Rows, each followed by one of two labels for a hidden trait (new trait and labels in each part):
In the rows, 100 means zero.
[108, 111, 104, 106, 99, 123, 108, 117, 102, 99, 113, 100, 104, 100, 122, 95, 105, 100, 102, 110, 93, 94, 97, 100, 100, 101, 91, 96, 97, 104, 105, 94, 99, 104, 90, 100, 86, 113, 91, 101, 101, 100, 100, 105, 98, 102, 91, 106, 97, 84, 99, 110, 98, 104, 103, 97]	E
[109, 115, 105, 108, 101, 118, 114, 87, 102, 96, 109, 102, 104, 107, 107, 82, 102, 102, 103, 107, 97, 54, 98, 91, 93, 112, 101, 83, 90, 98, 88, 103, 108, 84, 101, 87, 92, 134, 84, 97, 105, 103, 94, 106, 84, 94, 98, 102, 114, 84, 94, 168, 101, 107, 97, 99]	E
[106, 111, 104, 105, 99, 119, 103, 128, 101, 100, 113, 101, 101, 97, 128, 102, 105, 100, 102, 107, 91, 99, 95, 101, 112, 101, 86, 96, 101, 104, 105, 90, 97, 105, 89, 103, 90, 103, 95, 102, 101, 99, 103, 102, 102, 95, 90, 108, 94, 89, 101, 101, 97, 100, 104, 95]	E
[94, 92, 96, 92, 98, 75, 99, 92, 99, 104, 84, 100, 100, 106, 72, 97, 94, 99, 95, 107, 110, 118, 107, 123, 84, 90, 113, 110, 96, 99, 104, 111, 104, 103, 103, 101, 113, 100, 92, 104, 93, 99, 96, 95, 99, 120, 111, 84, 107, 150, 99, 69, 101, 106, 105, 104]	E
[113, 123, 107, 111, 101, 133, 112, 103, 103, 97, 119, 101, 106, 103, 129, 86, 106, 102, 105, 110, 91, 70, 96, 92, 103, 110, 89, 80, 93, 102, 97, 97, 100, 91, 93, 91, 83, 129, 84, 98, 104, 101, 97, 108, 91, 90, 89, 111, 104, 77, 96, 170, 97, 107, 100, 97]	A
[95, 93, 97, 89, 97, 86, 98, 105, 98, 105, 87, 106, 96, 106, 76, 103, 94, 99, 95, 107, 108, 117, 106, 126, 85, 89, 105, 120, 96, 99, 108, 107, 105, 114, 106, 105, 111, 96, 94, 101, 94, 99, 98, 95, 102, 117, 107, 83, 105, 145, 100, 65, 102, 101, 108, 100]	E
[103, 111, 103, 103, 97, 120, 100, 136, 100, 102, 108, 103, 100, 98, 123, 107, 105, 100, 102, 106, 90, 109, 92, 108, 114, 96, 84, 103, 103, 105, 114, 90, 99, 103, 88, 107, 95, 101, 96, 100, 100, 98, 106, 100, 103, 97, 86, 104, 92, 93, 103, 83, 97, 99, 107, 93]	E
[99, 102, 100, 94, 95, 106, 97, 130, 99, 104, 95, 100, 96, 102, 93, 110, 99, 98, 96, 112, 100, 138, 100, 125, 100, 85, 93, 120, 110, 102, 119, 96, 99, 117, 93, 112, 97, 92, 94, 101, 92, 98, 101, 97, 108, 110, 96, 90, 96, 129, 103, 70, 99, 102, 112, 95]	A
[114, 114, 104, 110, 102, 111, 114, 92, 103, 95, 110, 105, 108, 103, 114, 84, 102, 102, 103, 108, 97, 61, 98, 91, 94, 111, 99, 74, 92, 101, 90, 104, 102, 74, 94, 85, 93, 129, 90, 103, 104, 101, 95, 106, 85, 95, 97, 111, 108, 81, 94, 172, 97, 110, 97, 101]	E
[102, 106, 101, 102, 100, 92, 113, 80, 101, 100, 93, 110, 106, 110, 86, 81, 95, 101, 99, 108, 105, 64, 103, 106, 78, 106, 109, 85, 88, 99, 96, 111, 112, 74, 106, 86, 111, 131, 84, 106, 100, 101, 90, 100, 84, 110, 107, 93, 120, 115, 94, 162, 99, 111, 100, 103]	E
[96, 96, 100, 91, 95, 94, 97, 122, 99, 106, 89, 107, 95, 105, 88, 107, 96, 99, 97, 108, 102, 131, 100, 126, 96, 86, 96, 120, 98, 102, 115, 101, 104, 117, 99, 111, 108, 97, 94, 102, 94, 98, 101, 94, 103, 112, 99, 82, 101, 143, 102, 42, 100, 99, 112, 97]	E
[97, 95, 96, 91, 97, 81, 103, 97, 98, 104, 82, 109, 100, 107, 72, 94, 92, 99, 95, 111, 109, 106, 107, 127, 81, 90, 111, 112, 93, 99, 104, 110, 108, 102, 104, 101, 113, 107, 89, 102, 94, 99, 95, 95, 95, 121, 109, 83, 108, 148, 98, 86, 101, 107, 106, 103]	E
[108, 113, 103, 107, 100, 115, 108, 103, 102, 99, 113, 99, 105, 102, 116, 90, 103, 101, 102, 106, 94, 88, 99, 97, 101, 105, 95, 88, 96, 101, 99, 98, 99, 93, 94, 94, 89, 119, 95, 101, 102, 101, 98, 105, 94, 97, 94, 106, 101, 91, 97, 146, 97, 107, 101, 98]	E
[101, 101, 100, 101, 101, 87, 112, 75, 100, 100, 91, 111, 105, 110, 80, 81, 94, 101, 99, 108, 107, 68, 105, 106, 76, 103, 113, 87, 89, 98, 91, 114, 112, 76, 105, 90, 112, 126, 89, 104, 99, 100, 91, 102, 84, 112, 109, 94, 117, 131, 94, 157, 100, 111, 100, 104]	E
[98, 97, 100, 92, 97, 87, 108, 82, 100, 103, 84, 109, 99, 111, 71, 84, 92, 100, 96, 111, 110, 91, 107, 122, 74, 97, 114, 108, 90, 96, 97, 114, 109, 99, 110, 95, 111, 114, 85, 100, 95, 101, 90, 98, 91, 118, 110, 83, 115, 141, 95, 106, 103, 108, 104, 103]	E
[102, 106, 102, 97, 96, 114, 97, 132, 100, 103, 102, 98, 98, 102, 115, 107, 103, 99, 99, 108, 94, 123, 98, 118, 111, 95, 87, 113, 102, 104, 110, 93, 96, 122, 93, 112, 89, 92, 95, 99, 97, 98, 103, 99, 108, 102, 90, 96, 91, 107, 103, 61, 99, 99, 108, 94]	A
[100, 99, 99, 97, 99, 86, 110, 78, 99, 101, 82, 111, 101, 110, 74, 88, 93, 101, 98, 108, 108, 70, 105, 113, 76, 100, 112, 99, 89, 98, 95, 114, 113, 86, 107, 91, 113, 124, 88, 100, 98, 100, 91, 98, 88, 117, 110, 87, 117, 137, 94, 139, 101, 107, 101, 103]	E
[106, 110, 103, 105, 101, 104, 114, 79, 102, 98, 101, 105, 105, 103, 96, 82, 98, 102, 102, 106, 102, 57, 101, 94, 85, 110, 108, 82, 90, 97, 90, 109, 106, 79, 103, 86, 98, 132, 88, 102, 104, 102, 91, 104, 83, 101, 103, 103, 114, 93, 94, 181, 100, 109, 98, 102]	E
[112, 119, 105, 110, 101, 122, 114, 95, 103, 97, 112, 102, 105, 104, 118, 86, 101, 102, 104, 108, 93, 59, 96, 90, 96, 110, 93, 79, 92, 99, 93, 99, 104, 85, 98, 89, 85, 129, 86, 99, 106, 102, 94, 107, 87, 93, 93, 109, 109, 75, 95, 174, 98, 107, 99, 98]	A
[111, 117, 104, 112, 102, 117, 112, 91, 103, 95, 116, 97, 109, 101, 126, 83, 105, 102, 105, 105, 95, 72, 97, 82, 101, 112, 95, 75, 96, 100, 89, 99, 97, 82, 94, 87, 83, 121, 93, 104, 106, 101, 94, 108, 92, 87, 94, 115, 101, 70, 95, 167, 97, 107, 95, 99]	A
[98, 98, 99, 94, 95, 94, 97, 126, 99, 106, 92, 107, 98, 103, 94, 106, 97, 98, 96, 111, 102, 129, 103, 126, 97, 87, 99, 120, 100, 103, 117, 99, 100, 118, 95, 110, 105, 95, 95, 104, 93, 97, 101, 95, 105, 114, 100, 89, 94, 138, 103, 49, 99, 102, 107, 98]	A
[105, 110, 102, 102, 96, 114, 100, 141, 101, 102, 107, 99, 102, 100, 122, 104, 104, 99, 99, 110, 94, 126, 98, 119, 110, 92, 87, 108, 100, 105, 116, 92, 95, 110, 88, 108, 87, 95, 92, 101, 97, 98, 104, 101, 108, 99, 90, 101, 90, 109, 103, 71, 97, 102, 108, 95]	A
[102, 104, 99, 105, 102, 85, 112, 69, 101, 98, 100, 107, 108, 107, 89, 77, 96, 101, 99, 105, 107, 68, 105, 97, 78, 107, 112, 80, 91, 97, 85, 112, 106, 71, 103, 83, 107, 125, 91, 106, 101, 101, 91, 103, 85, 106, 110, 100, 113, 110, 94, 162, 99, 112, 95, 107]	E
[108, 113, 106, 105, 99, 126, 111, 102, 101, 99, 108, 103, 101, 105, 112, 92, 102, 102, 102, 106, 93, 72, 95, 98, 101, 106, 92, 93, 93, 100, 100, 97, 105, 98, 99, 97, 91, 124, 89, 97, 104, 101, 97, 104, 92, 95, 92, 104, 105, 91, 97, 150, 100, 102, 103, 95]	E
[108, 112, 104, 103, 97, 122, 105, 131, 101, 101, 111, 102, 102, 101, 129, 101, 105, 100, 101, 109, 92, 115, 96, 109, 109, 99, 84, 101, 99, 104, 113, 90, 98, 109, 90, 105, 85, 105, 93, 100, 100, 99, 102, 103, 101, 96, 88, 105, 94, 91, 101, 96, 98, 101, 106, 95]	E
[107, 111, 103, 105, 99, 119, 101, 117, 101, 99, 113, 97, 103, 97, 127, 100, 106, 100, 102, 104, 94, 105, 97, 98, 107, 101, 88, 94, 100, 103, 105, 93, 94, 104, 89, 103, 86, 100, 95, 102, 101, 100, 103, 104, 101, 92, 93, 109, 94, 85, 100, 106, 98, 101, 102, 97]	E
[97, 94, 98, 89, 96, 93, 97, 107, 99, 105, 87, 102, 96, 106, 79, 102, 94, 98, 95, 108, 107, 122, 107, 126, 88, 89, 105, 127, 97, 99, 107, 105, 103, 122, 104, 107, 103, 95, 95, 99, 92, 99, 97, 96, 104, 116, 106, 81, 102, 144, 101, 63, 103, 101, 108, 101]	E
[107, 116, 107, 106, 99, 127, 107, 125, 101, 100, 109, 106, 101, 103, 120, 97, 104, 101, 104, 107, 89, 75, 92, 100, 109, 103, 86, 92, 93, 103, 108, 93, 106, 100, 96, 99, 93, 120, 90, 97, 103, 100, 99, 102, 92, 93, 89, 105, 102, 84, 99, 131, 98, 102, 106, 92]	E
[97, 95, 98, 97, 100, 76, 107, 76, 99, 102, 79, 110, 101, 107, 70, 89, 92, 101, 97, 106, 109, 83, 106, 112, 76, 99, 116, 99, 92, 97, 96, 114, 111, 88, 108, 91, 113, 115, 90, 102, 97, 100, 92, 97, 90, 114, 112, 89, 115, 138, 96, 129, 101, 107, 101, 105]	E
[106, 111, 102, 105, 101, 97, 115, 84, 101, 99, 98, 108, 106, 109, 94, 79, 98, 102, 101, 110, 103, 54, 101, 100, 82, 107, 106, 81, 89, 99, 90, 108, 111, 77, 102, 86, 103, 133, 86, 102, 102, 101, 90, 103, 83, 98, 103, 97, 118, 113, 94, 173, 100, 109, 101, 102]	E
[106, 108, 103, 94, 94, 124, 101, 138, 101, 104, 101, 98, 99, 100, 113, 106, 101, 99, 98, 116, 96, 132, 102, 124, 105, 90, 88, 123, 97, 103, 119, 94, 98, 136, 95, 113, 85, 99, 88, 98, 93, 98, 101, 100, 107, 105, 90, 90, 94, 120, 101, 85, 100, 100, 112, 95]	A
[97, 97, 98, 90, 94, 93, 100, 115, 99, 107, 85, 106, 97, 106, 85, 103, 95, 98, 94, 114, 106, 129, 104, 131, 89, 87, 101, 124, 97, 101, 111, 103, 103, 125, 100, 109, 106, 101, 89, 102, 90, 98, 98, 94, 103, 118, 102, 83, 100, 147, 101, 58, 101, 103, 111, 99]	E
[102, 101, 101, 96, 99, 96, 112, 77, 100, 101, 87, 109, 102, 111, 75, 82, 93, 101, 98, 109, 108, 72, 105, 111, 74, 103, 113, 100, 88, 96, 90, 114, 111, 89, 108, 90, 108, 128, 83, 99, 98, 101, 89, 99, 86, 112, 110, 83, 119, 133, 94, 151, 103, 108, 102, 103]	E
[103, 108, 104, 98, 96, 119, 107, 136, 100, 103, 105, 99, 98, 100, 117, 108, 104, 99, 100, 109, 92, 124, 97, 114, 110, 92, 87, 110, 100, 104, 116, 91, 97, 123, 93, 110, 88, 100, 94, 99, 96, 99, 104, 98, 106, 102, 90, 98, 90, 102, 102, 66, 99, 99, 109, 94]	A
[97, 100, 99, 94, 95, 98, 97, 133, 99, 105, 94, 107, 99, 103, 91, 105, 97, 98, 96, 113, 100, 129, 102, 130, 97, 86, 93, 116, 100, 104, 121, 98, 100, 120, 92, 112, 102, 93, 93, 104, 92, 97, 103, 96, 105, 114, 98, 89, 95, 133, 103, 51, 99, 104, 111, 98]	A
[108, 113, 102, 105, 100, 116, 106, 101, 102, 98, 113, 97, 104, 100, 119, 96, 104, 101, 102, 106, 96, 90, 98, 96, 102, 105, 93, 89, 97, 101, 97, 97, 96, 96, 93, 95, 87, 110, 92, 103, 102, 101, 98, 105, 96, 94, 96, 106, 97, 85, 97, 129, 98, 106, 99, 98]	E
[96, 96, 98, 91, 97, 82, 106, 97, 98, 103, 80, 114, 100, 110, 69, 94, 92, 99, 95, 111, 108, 93, 103, 125, 76, 92, 111, 108, 91, 99, 106, 111, 113, 101, 107, 99, 113, 113, 86, 102, 93, 99, 93, 95, 93, 121, 109, 81, 113, 150, 98, 110, 101, 107, 108, 102]	E
[101, 105, 100, 95, 95, 101, 98, 137, 99, 104, 101, 103, 100, 101, 106, 105, 101, 98, 98, 113, 97, 116, 101, 126, 105, 91, 89, 117, 102, 105, 121, 94, 97, 119, 90, 110, 96, 95, 92, 103, 94, 97, 103, 98, 106, 109, 93, 96, 92, 119, 103, 50, 98, 102, 111, 96]	A
[114, 146, 107, 111, 100, 136, 111, 115, 103, 96, 118, 99, 104, 103, 133, 91, 109, 102, 106, 108, 88, 69, 92, 87, 109, 110, 87, 84, 95, 102, 100, 93, 101, 96, 92, 95, 80, 126, 89, 98, 107, 101, 96, 107, 92, 86, 86, 112, 101, 65, 97, 163, 98, 102, 101, 95]	A
[99, 104, 100, 96, 94, 107, 99, 135, 100, 105, 98, 105, 103, 102, 110, 107, 101, 98, 97, 115, 97, 127, 101, 127, 104, 88, 88, 115, 100, 105, 121, 94, 98, 117, 91, 117, 100, 94, 93, 101, 93, 98, 102, 98, 107, 111, 94, 91, 92, 132, 103, 47, 98, 102, 111, 96]	A
[97, 96, 99, 90, 96, 86, 103, 105, 98, 106, 82, 109, 98, 108, 71, 98, 92, 99, 95, 112, 106, 105, 105, 131, 88, 88, 106, 114, 93, 100, 110, 108, 109, 115, 104, 104, 112, 105, 88, 102, 92, 98, 95, 94, 98, 121, 105, 80, 107, 154, 99, 80, 101, 105, 109, 100]	E
[106, 113, 101, 104, 97, 114, 102, 130, 101, 100, 112, 99, 106, 98, 129, 100, 104, 99, 101, 111, 93, 125, 100, 113, 108, 95, 91, 100, 101, 106, 115, 92, 94, 109, 84, 103, 87, 100, 91, 105, 98, 98, 102, 103, 103, 99, 90, 101, 90, 95, 102, 83, 96, 108, 106, 96]	E
[108, 112, 103, 108, 101, 99, 114, 84, 102, 98, 103, 108, 109, 105, 105, 79, 99, 102, 102, 108, 100, 58, 101, 94, 84, 111, 102, 77, 90, 101, 89, 107, 106, 72, 99, 83, 98, 132, 87, 104, 103, 101, 92, 105, 85, 102, 102, 109, 113, 93, 94, 170, 98, 111, 97, 102]	E
[105, 111, 102, 106, 101, 108, 104, 105, 101, 99, 106, 108, 106, 102, 115, 92, 102, 101, 102, 105, 95, 73, 95, 96, 99, 104, 93, 80, 97, 103, 99, 100, 104, 79, 93, 91, 101, 117, 94, 105, 103, 100, 99, 103, 90, 99, 96, 108, 104, 87, 98, 144, 96, 107, 99, 99]	E
[99, 98, 98, 92, 96, 82, 108, 96, 99, 105, 82, 113, 101, 113, 68, 89, 92, 99, 95, 116, 109, 89, 108, 126, 72, 87, 111, 106, 91, 99, 103, 113, 112, 99, 104, 96, 112, 117, 82, 104, 94, 99, 90, 96, 90, 125, 109, 84, 115, 158, 96, 116, 101, 111, 109, 104]	E
[104, 112, 104, 106, 100, 113, 104, 130, 100, 99, 109, 109, 104, 98, 126, 99, 105, 101, 104, 103, 89, 89, 91, 97, 111, 101, 84, 85, 101, 107, 110, 92, 100, 89, 86, 100, 99, 111, 98, 107, 105, 98, 104, 102, 96, 95, 89, 110, 95, 79, 102, 120, 95, 103, 104, 94]	E
[111, 117, 108, 109, 101, 145, 106, 107, 103, 95, 120, 90, 98, 99, 134, 100, 109, 103, 107, 100, 87, 79, 92, 78, 117, 113, 86, 88, 98, 99, 96, 89, 97, 106, 99, 99, 74, 112, 97, 88, 108, 103, 101, 108, 100, 77, 83, 113, 98, 48, 98, 150, 100, 94, 98, 94]	A
